Below is a small trained network, with its code and all its weights. Each question gives an input and a class and asks what happens when units are switched off, that is, made to give their printed mean instead of their output.

import numpy as np


def w(rows, s, z=0):
    codes = np.array(rows[::2]) - 128.0
    scale = np.full(codes.shape[1], s)
    scale[-1] = z or s
    return codes * scale


def norm(h):
    return h / np.sqrt((h * h).mean(-1, keepdims=True) + 1e-5)


def f(y):
    return np.maximum(y, 0)


def log_softmax(a):
    a = a - a.max(-1, keepdims=True)
    return a - np.log(np.exp(a).sum(-1, keepdims=True))


def net(x, mask):
    res = np.array(x, float).reshape(1, 4) / 4 @ E
    u = 0
    for l in range(4):
        y = f(norm(res) @ A[l][:, :-1].T + A[l][:, -1])
        res = res + np.where(mask[u : u + 8], y, B[l][:, -1]) @ B[l][:, :-1]
        u += 8
    return log_softmax(norm(res)[-1] @ U[:, :-1].T + U[:, -1])


A, B = {}, {}
E = w([
[144,99,242,204,129,42,156,136,250],'x0',
[112,22,145,82,161,2,119,86,71],'x1',
[158,248,30,54,101,123,235,150,171],'x2',
[50,203,116,131,218,75,139,127,158],'x3',
],0.00061)
A[0] = w([
[176,109,100,110,39,192,167,128,140,101],'L0N0',
[134,64,206,181,164,93,97,139,148,178],'L0N1',
[72,136,159,171,170,72,142,107,168,78],'L0N2',
[144,231,26,86,156,111,180,146,116,114],'L0N3',
[104,91,124,95,182,7,141,97,106,171],'L0N4',
[112,103,81,102,126,145,92,99,50,112],'L0N5',
[220,81,182,154,55,141,127,163,167,2],'L0N6',
[169,145,117,115,145,49,194,135,167,168],'L0N7',
],0.002,0.0013)
B[0] = w([
[143,148,166,123,223,99,94,171,118,191],'L0N0',
[128,124,160,125,63,102,100,78,165,249],'L0N1',
[157,148,113,120,129,130,86,152,77,184],'L0N2',
[65,85,89,85,68,161,161,68,176,254],'L0N3',
[106,84,132,157,92,71,2,157,105,233],'L0N4',
[135,137,147,123,149,100,202,147,78,189],'L0N5',
[73,117,93,146,151,204,185,88,138,177],'L0N6',
[74,79,173,63,105,109,137,128,111,216],'L0N7',
],0.0024,0.002)
A[1] = w([
[183,137,43,88,234,134,117,154,39,2],'L1N0',
[138,109,144,152,85,175,200,90,226,94],'L1N1',
[123,128,106,122,128,166,187,141,143,107],'L1N2',
[163,249,100,184,115,205,60,184,158,84],'L1N3',
[168,130,167,113,134,40,83,126,134,67],'L1N4',
[130,169,141,176,148,43,11,84,115,97],'L1N5',
[162,174,112,145,89,16,170,91,203,141],'L1N6',
[145,183,110,129,118,96,170,138,143,59],'L1N7',
],0.0018,0.00071)
B[1] = w([
[101,194,22,200,27,137,141,153,97,171],'L1N0',
[121,165,115,205,89,194,73,36,63,229],'L1N1',
[146,130,156,74,147,166,115,100,139,183],'L1N2',
[144,57,188,145,217,66,84,61,184,193],'L1N3',
[180,157,168,46,148,141,163,214,123,207],'L1N4',
[183,108,136,61,166,182,204,229,152,251],'L1N5',
[75,105,148,122,126,83,90,216,7,199],'L1N6',
[121,107,110,109,100,111,116,121,70,145],'L1N7',
],0.0017,0.0014)
A[2] = w([
[205,143,97,139,101,124,137,192,56,2],'L2N0',
[134,130,151,132,110,48,183,108,73,160],'L2N1',
[108,136,55,115,131,69,103,158,46,46],'L2N2',
[218,134,150,160,138,186,122,147,52,42],'L2N3',
[155,97,99,94,74,139,174,131,57,164],'L2N4',
[116,142,102,96,76,113,252,138,158,5],'L2N5',
[178,127,118,120,142,162,136,154,154,99],'L2N6',
[168,120,158,188,158,132,100,146,176,96],'L2N7',
],0.0024,0.00083)
B[2] = w([
[40,140,28,187,110,186,72,62,132,158],'L2N0',
[174,95,161,209,147,131,55,158,153,213],'L2N1',
[122,86,97,225,91,193,136,11,227,216],'L2N2',
[71,22,96,141,154,7,108,151,150,174],'L2N3',
[84,175,129,193,213,162,112,175,148,254],'L2N4',
[188,140,140,109,158,158,148,200,12,218],'L2N5',
[124,101,112,151,154,74,88,84,170,144],'L2N6',
[136,159,86,33,145,105,224,102,130,190],'L2N7',
],0.0019,0.0014)
A[3] = w([
[121,241,125,102,119,181,222,183,75,92],'L3N0',
[216,115,95,112,159,178,106,67,173,160],'L3N1',
[182,60,166,115,164,53,99,185,22,98],'L3N2',
[139,93,54,168,158,139,139,102,93,143],'L3N3',
[246,136,182,146,250,134,168,159,148,2],'L3N4',
[137,44,171,200,91,89,113,92,103,93],'L3N5',
[138,161,50,135,123,154,84,67,128,100],'L3N6',
[101,155,92,97,137,185,182,104,120,105],'L3N7',
],0.0022,0.00089)
B[3] = w([
[213,141,96,48,146,148,145,127,34,211],'L3N0',
[113,150,198,110,90,116,181,89,145,169],'L3N1',
[180,168,182,108,113,79,110,221,173,244],'L3N2',
[177,119,137,151,140,105,87,196,177,182],'L3N3',
[107,37,86,132,241,148,159,121,162,149],'L3N4',
[151,253,120,101,89,137,155,121,123,250],'L3N5',
[187,122,149,179,90,120,109,164,107,187],'L3N6',
[197,101,143,121,133,135,135,148,104,207],'L3N7',
],0.0026,0.002)
U = w([
[119,86,153,140,254,144,170,91,189,123],'0',
[26,72,67,78,96,85,137,108,133,107],'1',
[145,174,181,168,66,182,164,28,157,145],'2',
[125,94,40,244,130,146,63,156,116,147],'3',
[78,152,131,133,169,100,156,111,110,3],'4',
[160,129,210,112,98,44,69,209,147,182],'5',
[94,126,118,156,159,107,157,106,112,25],'6',
[186,153,71,56,133,199,180,138,50,177],'7',
],0.0084,0.005)

Each question gives the input, the list of numbers given to net, and the class t.
The units are the neurons (one row each of A and B). Each row of codes is followed by its name. A weight is (code - 128) times the scale printed after its matrix; where a second scale follows, it is the last column's (A, B and U).
mask holds one flag per neuron, layer by layer. A switched-off neuron (its flag False) gives its mean, the last column of its row in B, instead of its output. The means were averaged over made-up inputs and are rounded, as every weight is.
A unit's drop is (log p(t) with every unit on - log p(t) with that unit switched off) / (log p(t) with every unit on - log p(t) with every unit switched off).
The circuit of an input: a set's keep is (log p(t) with only the set's units on - log p(t) with every unit switched off) / (log p(t) with every unit on - log p(t) with every unit switched off). Starting from the 12 units with the biggest drops (on a tie, the unit counted first), units are removed one at a time, each time the one whose removal leaves the highest keep (on an exact tie, the one counted first), for as long as the keep stays at least 0.8.
circuit, biggest first: the units of the circuit, biggest drop first
most important unit: the unit with the biggest drop
k most important neurons: the k neurons with the biggest drops, biggest first
top k neurons in layer l: the k neurons of layer l with the biggest drops, biggest first
input [-8,7,8,6], class 1: top 2 neurons in layer 0 -> (L0N3, L0N4)
input [5,-8,-2,5], class 0: circuit, biggest first -> (L1N3, L0N3, L3N4, L2N7)
input [3,-1,2,-8], class 2: top 4 neurons in layer 0 -> (L0N6, L0N5, L0N2, L0N4)
input [3,1,7,-1], class 7: circuit, biggest first -> (L2N5, L3N0)
input [2,-3,-8,5], class 0: circuit, biggest first -> (L1N5, L3N4, L0N3, L2N7)
input [-3,-7,-6,-3], class 0: most important unit -> L1N3
input [-5,-6,-6,0], class 5: 2 most important neurons -> (L1N3, L0N3)
input [-7,-7,-7,1], class 3: 2 most important neurons -> (L1N0, L0N1)
input [7,-8,-6,5], class 0: 3 most important neurons -> (L0N3, L3N4, L2N7)
input [-6,5,-4,-6], class 3: 2 most important neurons -> (L2N0, L2N2)
input [8,-7,-7,2], class 2: 2 most important neurons -> (L0N1, L0N0)
input [-7,-5,-8,-7], class 3: 4 most important neurons -> (L2N0, L0N1, L1N0, L0N5)
input [-1,-8,1,6], class 2: top 2 neurons in layer 0 -> (L0N5, L0N7)
input [5,1,-8,-7], class 2: most important unit -> L0N6
input [2,-4,-4,1], class 2: 2 most important neurons -> (L0N0, L0N1)
input [7,3,-7,-8], class 2: top 2 neurons in layer 3 -> (L3N5, L3N3)
input [-2,3,4,1], class 1: 2 most important neurons -> (L0N3, L0N4)
input [3,-5,-2,5], class 0: 2 most important neurons -> (L0N3, L1N3)
input [0,7,6,5], class 1: 2 most important neurons -> (L0N3, L2N2)
input [-8,5,3,-1], class 3: most important unit -> L2N2
input [-2,-4,2,-1], class 2: 2 most important neurons -> (L0N7, L1N3)
input [7,-4,5,-4], class 7: top 2 neurons in layer 0 -> (L0N4, L0N7)
